z446: 0.17, -4.71, 0.18, 5.92, 1.95, 2.46
z168: 0.19, -0.38, 2.77, 1.96, 6.61, 6.62
z744: 5.31, -0.97, 2.44, -4.91, -2.22, 3.89
loc: 6.61
z168, 5
loc: 0.18
z446, 3
loc: 1.95
z446, 5
after: 0.18
5.92
after: -0.38
2.77
after: 2.77
1.96

z23: -7.23, 7.13, 6.57, 7.23, -7.07, -7.24, -7.16, -6.96, 6.98
z814: 6.74, -7.79, -7.61, -6.75, 6.53, 6.93, 6.93, 5.76, -7.26
z252: 6.82, -6.96, -7.36, -6.55, 7.31, 7.47, 7.01, 7.20, -7.14
z563: -6.99, 6.86, 7.22, 6.88, -7.56, -7.47, -7.63, -7.12, 7.58
after: -6.55
7.31
loc: 6.53
z814, 5

z838: 4.06, -5.48, -6.83, -6.54, 5.84, -6.91, 5.73, 6.40, -6.38, -6.47, 5.93, -6.32, 6.22, 6.05
z325: 6.38, -6.70, -5.75, -6.16, 6.12, -6.10, 6.01, 6.23, -6.60, -5.94, 6.47, -5.79, 6.00, 6.00
z2: -6.09, 6.74, 6.75, 6.71, -6.45, 6.81, -6.61, -6.67, 7.20, 7.05, -6.50, 6.43, -6.64, -6.73
z206: 6.38, -6.70, -5.75, -6.16, 6.12, -6.10, 6.01, 6.23, 6.22, 6.71, -6.01, 6.01, -5.92, -6.84
z684: 6.49, -7.01, -6.57, -6.60, 6.12, -7.02, 6.55, 6.62, -7.01, -6.51, 6.82, -6.64, 6.89, 6.50
z635: 4.06, -5.48, -6.83, -6.54, 5.84, -6.91, 5.73, 6.40, -6.38, -6.47, 5.66, -6.77, 5.82, 6.14
z118: -4.76, 6.66, 6.57, 6.71, -4.65, 6.75, -5.56, 6.54, -6.97, -7.09, 6.58, -6.62, 6.90, 7.12
z414: -5.98, 6.34, 6.56, 6.69, -6.37, 6.83, -7.22, -6.31, 6.59, 6.45, -6.29, 6.93, -6.30, -6.40
z16: -5.92, 6.69, 7.03, 6.51, -6.33, 6.86, -6.49, -6.59, 6.78, 6.74, -6.53, 6.91, -6.80, -6.58
z42: -4.76, 6.66, 6.57, 6.71, -4.65, 6.75, -5.56, -6.66, 6.53, 6.20, -5.34, 6.33, -5.61, -5.23
after: -6.67
7.20
loc: 6.89
z684, 13
find: 4.06, -5.48, -6.83, -6.54, 5.84, -6.91, 5.73, 6.40, -6.38, -6.47, 5.93, -6.32, 6.22, 6.05
z838

z504: -3.09, 0.42, 3.53, -3.66, 2.25, -1.51, -2.60, 0.92, -1.41, 0.19, 1.13, -0.95, 2.93, 2.45, -1.26, -0.47, -2.97, -1.72, 0.94, -1.15, 2.04, -0.44, -3.71, -0.28, 3.55, 3.61, 0.60, -0.99, 0.64, -2.40, -5.24, 5.27, -6.45, 1.74, -1.85, 1.48, -2.17
z551: -2.63, 1.04, 2.16, -1.96, -1.46, -1.75, -0.26, 2.18, -1.22, 3.15, -1.95, 3.92, 1.94, 5.33, 0.55, -5.58, 1.41, -1.51, -2.03, 4.15, -1.42, -3.58, 1.18, -0.40, 1.39, -1.45, -4.00, 3.74, -0.66, -1.87, 4.23, 1.89, -1.88, -0.73, 2.81, -1.90, -2.53
z651: -0.97, -1.06, 0.52, -2.15, -0.03, -3.28, 4.20, 1.96, -4.50, 2.92, 1.34, 4.39, 1.24, 3.20, 0.45, -2.39, 4.03, 2.59, -3.44, 0.01, -1.84, -1.83, -0.78, 2.20, -0.61, 1.36, -0.17, 2.53, -2.38, -4.24, 2.58, -3.33, -1.79, -5.78, 1.46, 1.11, -0.39
z368: 2.32, -0.46, -0.25, -2.94, 1.96, -4.31, 0.32, -1.38, -3.68, 0.06, -2.01, -2.14, 0.12, -0.99, 2.37, -2.07, -4.27, -3.27, -0.30, -1.02, -2.24, -1.91, 1.94, -2.38, 2.55, 2.89, 1.34, -4.00, -3.12, -0.44, -1.54, 4.61, -0.20, -6.76, 0.87, 3.37, -1.09
z241: 2.96, -1.19, -0.23, 0.20, -1.63, 0.54, -4.38, 0.74, -0.10, -1.14, -4.72, -4.38, -2.16, -1.25, -3.70, -2.05, 0.03, 2.37, -0.69, 0.75, 3.10, 2.84, -3.04, 1.38, 2.31, 4.05, 1.14, -1.74, 0.72, -0.33, 1.82, 2.44, -1.84, 5.78, -2.45, 5.08, 2.97
z801: -1.60, -1.96, 1.37, 3.20, -2.75, 2.17, 0.98, 1.25, 1.59, 2.65, 3.14, -0.42, 0.00, -1.01, -0.77, 1.42, -0.65, 1.12, 0.04, -0.43, 6.99, 4.99, -2.22, -1.95, -3.58, -1.84, 1.11, -1.03, 3.26, -1.84, -1.02, -0.43, -2.36, 7.34, 1.46, 0.58, -3.07
z783: 0.93, 1.24, 0.49, 2.02, 3.83, 2.51, 0.58, -3.49, -2.09, -1.80, -3.19, -0.61, 3.49, 4.90, 4.90, -2.92, 3.51, 1.65, -2.56, -0.09, 4.40, -3.65, 0.59, 2.76, 2.92, -0.21, -2.46, 1.60, 1.02, -0.38, -1.14, 4.64, 2.26, 2.04, -0.68, 2.23, 0.55
loc: 7.34
z801, 34
after: -3.65
0.59
after: 2.96
-1.19
after: -0.26
2.18
after: -1.26
-0.47
loc: 2.18
z551, 8

z936: 3.90, -1.31, 2.07, -2.68, 6.44, 5.94, 0.86, 4.57, -6.46
z899: -2.90, 4.70, 1.46, -2.80, -3.83, 0.99, 2.49, -0.08, -2.38
z874: 2.65, -0.84, 1.69, -2.08, 8.62, 6.23, 0.08, 4.30, 2.84
z177: 2.10, 5.77, 3.68, 7.72, -1.40, -2.37, -3.11, 2.82, 0.89
z292: 2.65, -0.84, 1.69, -2.08, 8.62, 6.23, 0.08, 4.30, -8.36
z396: -4.54, 4.79, -2.06, 7.34, 2.28, -2.02, -3.28, 3.27, -0.03
loc: 7.72
z177, 4
loc: -2.37
z177, 6

z947: 0.82, 3.96, -1.74, -2.48, 1.72, -2.01, 3.42, -2.14, -0.29, -7.27, -0.50, 3.29, 0.77, -0.17, -2.34, -0.38, -0.27, -0.12, -1.66, 1.01, 1.17, 1.46, 5.73, -2.03, 0.50, 2.76, 0.76, 0.19, 3.76, 2.44, -5.52, -2.98
z652: 0.56, 3.50, -1.29, -3.16, 1.89, -1.68, 2.69, -1.80, -0.22, -7.03, -0.39, 2.70, -0.05, -0.64, -2.42, -0.11, -0.44, 0.63, -1.70, 0.76, 1.36, 1.86, 5.73, -2.03, 0.47, 2.48, 0.84, 0.58, 3.94, 2.42, -5.92, -2.86
z196: -0.52, 2.79, -0.76, -0.93, 0.64, -1.34, 4.85, -1.51, 0.65, -6.87, -0.92, 3.86, 1.86, -0.90, -2.92, -0.97, -0.23, -0.45, -1.04, -0.87, -2.80, 1.72, 6.43, -3.38, 0.41, 1.14, 2.05, 1.95, 2.14, 0.95, -5.37, -1.17
z539: -0.08, 3.20, -1.03, -4.48, 1.32, -1.43, 4.64, -1.68, 0.29, -7.17, -0.40, 3.11, 0.59, -0.96, -2.81, -0.43, -0.02, 0.27, -1.34, -0.05, 1.05, 1.80, 6.37, -2.45, 0.39, 1.63, 1.70, 1.25, 3.25, 1.82, -6.00, -2.28
z788: 0.76, 3.91, -1.62, -2.60, 1.69, 0.59, 3.53, -1.98, -0.20, -7.42, -0.50, 3.32, 0.84, -0.23, -2.82, -0.19, -0.24, 0.09, -1.85, 1.03, 1.09, 1.37, 5.72, -2.07, 0.66, 2.66, 0.67, 0.25, 3.88, 2.70, -5.51, -2.93
loc: 2.69
z652, 7
after: -0.39
2.70
loc: -2.81
z539, 15
after: 0.58
3.94
after: -0.44
0.63
after: -0.92
3.86

z82: -5.08, -5.14, -6.70, -4.62, -6.58, -5.80, -4.42, -5.49, -6.28, -5.32, -5.70, -6.69, -5.71, -5.51, -5.61, -5.21, -6.05, -5.57, -6.37, -1.67
z465: 2.52, 0.10, 3.91, -2.74, 3.60, 1.88, -1.24, 1.35, 2.79, 1.77, 1.89, 3.47, 3.13, 2.54, 2.09, 2.03, 1.51, 1.41, 4.24, 1.69
z85: -1.36, -4.27, -1.12, -5.50, -0.53, -1.69, -5.46, -3.17, -0.70, 0.07, 0.20, -0.23, -2.14, -0.56, -2.22, -1.63, 0.61, 0.70, -0.58, -0.81
z638: -3.53, -1.45, -0.37, -4.39, 2.66, 1.46, -2.05, 0.26, 2.48, -5.31, -4.75, 2.73, -1.92, -4.23, -3.33, -4.08, -4.86, -4.86, 0.49, -4.89
z235: 0.64, -6.63, -3.91, -3.42, -8.46, -8.38, 1.42, 2.53, -8.09, -1.27, -1.33, -7.32, -2.97, -0.23, -1.83, -1.26, -2.76, -1.68, -5.23, -1.71
z222: 4.48, 2.29, -3.12, 3.95, -4.58, -1.60, 3.16, -0.01, -2.46, 0.84, 3.01, -3.71, -5.31, 4.05, -0.83, -0.41, 1.78, 2.42, -3.10, 0.67
after: 1.89
3.47
after: 2.54
2.09
loc: -1.68
z235, 18
loc: 1.41
z465, 18
loc: -5.32
z82, 10
loc: -6.63
z235, 2

z125: 0.83, -5.28, -0.92, -4.32
z919: -2.68, 3.13, -3.31, 1.10
z713: 1.22, 5.39, -0.65, -5.16
z280: 1.04, -5.63, -0.77, 0.82
z853: -4.16, -3.04, -4.32, -8.39
loc: 0.83
z125, 1
after: -5.63
-0.77

z726: 0.76, 0.21, 0.84, 1.33, 1.52, -1.02, -1.87, -0.39, 0.82, 0.85, 0.57, 0.31, 1.38, 0.87, 0.72, -0.07, 1.41, 0.38, -1.59, -0.10, 0.92, 0.51, 0.34, -0.69, 0.14, -0.07, -1.97, 0.07, 0.01, 1.35
z630: -1.92, -1.77, 0.99, -2.32, 0.88, 1.18, 3.63, -0.64, -1.86, -1.79, -1.63, 4.16, -5.47, -1.10, 1.14, 1.21, -4.91, 0.19, -0.33, -1.64, 3.82, 5.12, -0.67, 0.16, -8.09, -1.32, 6.16, -0.34, 0.06, 1.33
z139: 4.00, -0.77, 0.57, -0.78, -0.87, 0.91, 3.06, 0.14, -0.89, 0.39, 1.31, -2.42, -1.17, -0.13, 1.22, -2.72, -0.67, 2.20, -0.50, 0.95, 1.89, -1.59, 0.58, 0.22, 0.95, -0.05, -2.05, 1.70, 1.10, -1.61
z522: 4.00, -0.77, 0.57, -0.78, -1.00, 0.91, 3.06, 0.14, -0.89, 0.39, 1.31, -2.42, -1.17, -0.13, 1.22, -2.72, -0.67, -1.64, -0.50, -0.79, 1.89, -1.59, 0.58, 0.22, 0.95, -0.05, -2.05, -1.23, 0.73, -1.65
z256: -2.09, 0.33, -2.16, -5.34, -2.15, -1.89, -0.33, -1.50, 0.36, 0.57, 4.33, -0.47, -0.92, -2.54, 0.61, 1.51, 6.86, -1.86, -5.03, -0.24, -1.43, -1.24, 1.54, 1.07, 2.94, -4.62, -0.40, 0.13, 2.21, -1.00
z285: 2.74, 0.03, -0.16, 0.93, -3.37, -3.26, -0.65, 3.35, 0.79, -1.09, 0.40, 0.47, -0.96, 0.96, -1.55, -0.91, -3.35, -0.90, 5.59, -1.81, -2.55, -1.30, -0.39, 2.20, -2.03, -0.49, 0.69, -2.60, 1.84, 1.58
z888: -1.92, -1.77, 0.99, -2.32, 0.88, 1.18, 3.63, -0.64, -1.86, -1.79, -1.63, 4.16, -5.47, -1.10, 1.14, 1.21, -4.91, 0.19, -0.33, -1.64, 3.82, 5.12, -0.67, 0.16, -8.09, 1.86, 1.84, -0.19, -2.15, -1.41
z643: 0.43, 0.86, -0.88, -0.52, 0.16, 1.05, 1.73, 0.66, -1.58, -0.37, 2.03, 2.31, -2.00, -0.08, 3.23, -0.06, 0.14, 1.11, -0.62, -0.16, -0.13, 0.34, 2.63, 0.41, -1.86, -1.94, -0.13, 1.47, 0.15, 0.39
z694: 4.00, -0.77, 0.57, -0.78, -0.87, 0.91, 3.06, 0.14, -0.89, 0.39, 1.31, -2.42, -1.17, -0.13, 1.22, -2.72, -0.67, 2.20, -0.50, 0.95, 1.89, -1.59, 0.58, 0.22, 0.95, -0.05, -2.05, -1.23, 0.90, -1.65
z587: 1.20, 0.44, 0.75, -1.13, -0.45, -0.99, -2.12, 0.65, 2.62, -0.26, 0.60, 3.39, -0.72, -0.20, 3.43, 1.40, 0.85, 0.08, -0.99, 1.24, 1.57, 1.71, 2.90, -0.81, -0.52, -3.01, -1.65, -0.97, -0.75, 0.89
loc: -0.40
z256, 27
loc: 0.86
z643, 2
loc: 1.40
z587, 16
find: 4.00, -0.77, 0.57, -0.78, -0.87, 0.91, 3.06, 0.14, -0.89, 0.39, 1.31, -2.42, -1.17, -0.13, 1.22, -2.72, -0.67, 2.20, -0.50, 0.95, 1.89, -1.59, 0.58, 0.22, 0.95, -0.05, -2.05, 1.70, 1.10, -1.61
z139
find: 4.00, -0.77, 0.57, -0.78, -1.00, 0.91, 3.06, 0.14, -0.89, 0.39, 1.31, -2.42, -1.17, -0.13, 1.22, -2.72, -0.67, -1.64, -0.50, -0.79, 1.89, -1.59, 0.58, 0.22, 0.95, -0.05, -2.05, -1.23, 0.73, -1.65
z522
after: -1.87
-0.39

